Below are the code and all the weights of a small trained network. Each question names an input and a class and asks about switching units off, where a switched-off unit gives its printed mean instead of its output.

import numpy as np


def w(rows, s, z=0):
    codes = np.array(rows[::2]) - 128.0
    scale = np.full(codes.shape[1], s)
    scale[-1] = z or s
    return codes * scale


def norm(h):
    return h / np.sqrt((h * h).mean(-1, keepdims=True) + 1e-5)


def f(y):
    return np.maximum(y, 0)


def log_softmax(a):
    a = a - a.max(-1, keepdims=True)
    return a - np.log(np.exp(a).sum(-1, keepdims=True))


def net(x, mask):
    res = np.array(x, float).reshape(1, 4) / 4 @ E
    u = 0
    for l in range(2):
        y = f(norm(res) @ A[l][:, :-1].T + A[l][:, -1])
        res = res + np.where(mask[u : u + 5], y, B[l][:, -1]) @ B[l][:, :-1]
        u += 5
    return log_softmax(norm(res)[-1] @ U[:, :-1].T + U[:, -1])


A, B = {}, {}
E = w([
[127,128,127,128,128],'x0',
[98,93,197,68,114],'x1',
[80,96,87,154,83],'x2',
[132,140,168,118,8],'x3',
],0.015)
A[0] = w([
[80,76,171,86,209,15],'L0N0',
[141,102,128,106,210,107],'L0N1',
[6,35,127,116,188,2],'L0N2',
[126,105,213,99,153,69],'L0N3',
[70,122,67,133,211,56],'L0N4',
],0.018,0.0088)
B[0] = w([
[26,169,45,84,201,204],'L0N0',
[93,198,104,175,171,236],'L0N1',
[248,39,16,89,249,210],'L0N2',
[93,156,202,108,59,202],'L0N3',
[142,73,187,201,108,254],'L0N4',
],0.021,0.0076)
A[1] = w([
[223,189,196,149,136,25],'L1N0',
[136,109,133,170,210,83],'L1N1',
[166,161,62,184,87,3],'L1N2',
[155,166,109,207,125,104],'L1N3',
[109,5,139,127,131,221],'L1N4',
],0.027,0.003)
B[1] = w([
[212,106,88,51,241,203],'L1N0',
[100,184,170,66,31,234],'L1N1',
[76,162,16,182,161,226],'L1N2',
[170,72,242,68,86,247],'L1N3',
[163,84,171,250,112,189],'L1N4',
],0.019,0.015)
U = w([
[179,164,251,18,90,154],'0',
[238,70,30,94,200,223],'1',
[155,55,203,209,35,220],'2',
[94,127,8,207,64,2],'3',
[50,199,120,86,197,89],'4',
],0.019,0.0041)

Each question gives the input, the list of numbers given to net, and the class t.
The units are the neurons (one row each of A and B). Each row of codes is followed by its name. A weight is (code - 128) times the scale printed after its matrix; where a second scale follows, it is the last column's (A, B and U).
mask holds one flag per neuron, layer by layer. A switched-off neuron (its flag False) gives its mean, the last column of its row in B, instead of its output. The means were averaged over made-up inputs and are rounded, as every weight is.
A unit's drop is (log p(t) with every unit on - log p(t) with that unit switched off) / (log p(t) with every unit on - log p(t) with every unit switched off).
The circuit of an input: a set's keep is (log p(t) with only the set's units on - log p(t) with every unit switched off) / (log p(t) with every unit on - log p(t) with every unit switched off). Starting from all 10 units, units are removed one at a time, each time the one whose removal leaves the highest keep (on an exact tie, the one counted first), for as long as the keep stays at least 0.8.
units of the circuit, in order: the units of the circuit, biggest drop first
top k neurons: the k neurons with the biggest drops, biggest first
top k neurons in layer l: the k neurons of layer l with the biggest drops, biggest first
input [6,-8,1,6], class 3: top 3 neurons	(L1N2; L0N4; L0N2)
input [2,-2,4,1], class 3: units of the circuit, in order	(L0N4; L1N0)
input [-6,4,-8,0], class 4: units of the circuit, in order	(L1N3)
input [2,-5,-1,8], class 1: top 2 neurons	(L0N0; L1N0)
input [-7,4,1,0], class 1: top 3 neurons	(L0N2; L0N4; L0N0)
input [1,0,3,5], class 3: top 2 neurons	(L1N3; L0N4)
input [2,-4,-2,3], class 1: top 2 neurons	(L0N0; L1N2)
input [4,-6,1,3], class 3: top 2 neurons	(L1N2; L0N4)
input [-2,-1,-7,-8], class 0: top 3 neurons	(L1N2; L1N1; L0N4)
input [7,3,-8,-8], class 4: top 2 neurons	(L0N0; L1N3)
input [4,-2,5,8], class 3: top 2 neurons	(L0N4; L1N3)
input [5,0,-4,-4], class 0: top 4 neurons	(L1N2; L0N4; L1N1; L1N3)
input [-5,4,2,0], class 1: top 3 neurons	(L0N2; L0N4; L1N3)
input [8,5,1,-2], class 1: units of the circuit, in order	(L0N2)
input [5,-2,-4,2], class 1: top 2 neurons	(L0N0; L1N0)
input [-8,-3,-1,0], class 0: top 2 neurons	(L1N3; L0N3)
input [-1,0,3,-5], class 2: top 3 neurons in layer 1	(L1N4; L1N0; L1N1)
input [8,-1,6,1], class 3: top 2 neurons in layer 1	(L1N2; L1N3)
input [-5,6,-3,0], class 4: top 2 neurons in layer 1	(L1N3; L1N1)
input [6,5,-2,-6], class 4: units of the circuit, in order	(L0N0)
input [-6,2,-7,-8], class 4: top 2 neurons in layer 0	(L0N0; L0N1)
input [3,-1,0,-6], class 0: top 3 neurons in layer 1	(L1N1; L1N2; L1N3)
input [-7,-8,1,3], class 3: top 2 neurons in layer 0	(L0N4; L0N3)
input [7,-7,-2,0], class 0: top 2 neurons in layer 1	(L1N3; L1N1)
input [-7,8,4,7], class 2: top 2 neurons in layer 1	(L1N1; L1N3)
